Here is a tiny trained network, its code and every weight. The questions are about switching its units off for an input and a class, where a switched-off unit gives its printed mean instead of its output.

import numpy as np


def w(rows, s, z=0):
    codes = np.array(rows[::2]) - 128.0
    scale = np.full(codes.shape[1], s)
    scale[-1] = z or s
    return codes * scale


def f(y):
    return y / 2 * (1 + np.tanh(0.7978845608 * (y + 0.044715 * y**3)))


def log_softmax(a):
    a = a - a.max(-1, keepdims=True)
    return a - np.log(np.exp(a).sum(-1, keepdims=True))


def net(x, mask):
    res = np.array(x, float).reshape(1, 7) / 4 @ E
    y = f(res @ A[0][:, :-1].T + A[0][:, -1])
    res = res + np.where(mask, y, B[0][:, -1]) @ B[0][:, :-1]
    return log_softmax(res[-1] @ U[:, :-1].T + U[:, -1])


A, B = {}, {}
E = w([
[178,204,38],'x0',
[2,206,144],'x1',
[129,127,126],'x2',
[84,47,11],'x3',
[130,129,128],'x4',
[125,128,127],'x5',
[128,128,129],'x6',
],0.0061)
A[0] = w([
[153,181,80,38],'N1',
[165,102,130,57],'N2',
[92,71,197,90],'N3',
[123,161,102,124],'N4',
[111,127,151,21],'N5',
[92,54,191,77],'N6',
[156,162,165,61],'N7',
[192,77,132,75],'N8',
[67,10,152,122],'N9',
[64,191,109,81],'N10',
[89,80,85,106],'N11',
[96,88,91,107],'N12',
[97,77,176,66],'N13',
[161,195,75,45],'N14',
[58,101,44,82],'N15',
[187,77,146,96],'N16',
[65,127,151,112],'N17',
[193,90,149,92],'N18',
[145,178,80,146],'N19',
[149,210,193,71],'N20',
[89,81,60,79],'N21',
[98,70,172,64],'N22',
[87,67,186,94],'N23',
[99,81,85,65],'N24',
[148,148,146,40],'N25',
[142,167,161,56],'N26',
[98,78,165,44],'N27',
[98,83,177,139],'N28',
[193,93,138,85],'N29',
[156,156,222,74],'N30',
[142,158,85,183],'N31',
[129,120,138,204],'N32',
[34,130,148,128],'N33',
[65,172,118,47],'N34',
[129,127,131,253],'N35',
[146,214,67,130],'N36',
[155,163,163,64],'N37',
[41,198,168,93],'N38',
[120,114,94,67],'N39',
[64,153,117,42],'N40',
],0.012,0.0057)
B[0] = w([
[142,121,28,141],'N1',
[83,78,102,119],'N2',
[175,161,34,180],'N3',
[156,113,122,149],'N4',
[109,117,68,97],'N5',
[175,129,7,180],'N6',
[57,150,103,133],'N7',
[89,32,152,171],'N8',
[197,164,152,248],'N9',
[90,16,124,189],'N10',
[50,168,136,186],'N11',
[69,158,130,169],'N12',
[153,132,46,145],'N13',
[146,123,3,162],'N14',
[80,194,193,219],'N15',
[92,40,161,174],'N16',
[157,83,129,167],'N17',
[78,51,159,168],'N18',
[203,132,99,198],'N19',
[37,230,121,210],'N20',
[38,182,141,198],'N21',
[144,128,52,147],'N22',
[171,141,23,179],'N23',
[41,157,98,158],'N24',
[69,122,83,103],'N25',
[60,145,75,129],'N26',
[129,122,45,129],'N27',
[183,149,81,182],'N28',
[85,44,141,164],'N29',
[63,221,158,192],'N30',
[206,143,143,211],'N31',
[160,143,175,195],'N32',
[157,68,194,216],'N33',
[80,41,94,153],'N34',
[182,151,219,254],'N35',
[224,128,19,232],'N36',
[60,149,101,133],'N37',
[109,15,182,239],'N38',
[100,142,94,120],'N39',
[74,65,116,139],'N40',
],0.023,0.0043)
U = w([
[228,201,49,129],'0',
[169,127,123,54],'1',
[129,254,108,69],'2',
[207,199,125,255],'3',
],0.0075,0.0059)

Each question gives the input, the list of numbers given to net, and the class t.
The units are the neurons (one row each of A and B). Each row of codes is followed by its name. A weight is (code - 128) times the scale printed after its matrix; where a second scale follows, it is the last column's (A, B and U).
mask holds one flag per neuron, in row order. A switched-off neuron (its flag False) gives its mean, the last column of its row in B, instead of its output. The means were averaged over made-up inputs and are rounded, as every weight is.
A unit's drop is (log p(t) with every unit on - log p(t) with that unit switched off) / (log p(t) with every unit on - log p(t) with every unit switched off).
The circuit of an input: a set's keep is (log p(t) with only the set's units on - log p(t) with every unit switched off) / (log p(t) with every unit on - log p(t) with every unit switched off). Starting from the 12 units with the biggest drops (on a tie, the unit counted first), units are removed one at a time, each time the one whose removal leaves the highest keep (on an exact tie, the one counted first), for as long as the keep stays at least 0.8.
units of the circuit, in order: the units of the circuit, biggest drop first
top k neurons: the k neurons with the biggest drops, biggest first
drop when u is switched off: that unit's drop, to one decimal
input [-7,-6,-6,-6,5,-7,-2], class 0: units of the circuit, in order	N6, N3
input [6,-3,6,7,-8,-3,7], class 2: units of the circuit, in order	N21, N15
input [-6,7,4,4,6,-7,7], class 1: top 2 neurons	N38, N33
input [1,-6,-1,7,-3,4,-8], class 2: top neuron	N21
input [-5,0,-2,4,2,6,8], class 0: units of the circuit, in order	N6, N23
input [6,-5,3,-8,-8,-8,7], class 2: units of the circuit, in order	N20, N30
input [-7,-7,4,0,1,6,7], class 0: top 2 neurons	N6, N3
input [-8,-8,2,-1,6,8,4], class 0: top 2 neurons	N6, N3
input [8,4,-2,-8,6,7,3], class 0: top 3 neurons	N36, N14, N19
input [6,-1,3,7,-4,-4,4], class 2: units of the circuit, in order	N15, N21
input [-7,-7,-6,-7,-4,5,-2], class 0: top 3 neurons	N6, N3, N23
input [-4,7,6,-6,-1,-2,-5], class 1: top 3 neurons	N38, N33, N10
input [-2,6,-8,8,-8,3,6], class 2: top 2 neurons	N15, N21
input [-7,-6,7,8,0,5,-2], class 2: top 3 neurons	N21, N11, N24
input [-5,4,-5,-6,-3,-7,2], class 2: top 3 neurons	N30, N20, N36
input [-6,7,-7,5,0,-5,5], class 1: drop when N36 is switched off	0.4
input [-4,-8,1,6,6,4,-2], class 1: drop when N8 is switched off	0.2
input [-7,1,5,-6,-2,-6,0], class 0: drop when N28 is switched off	0.1
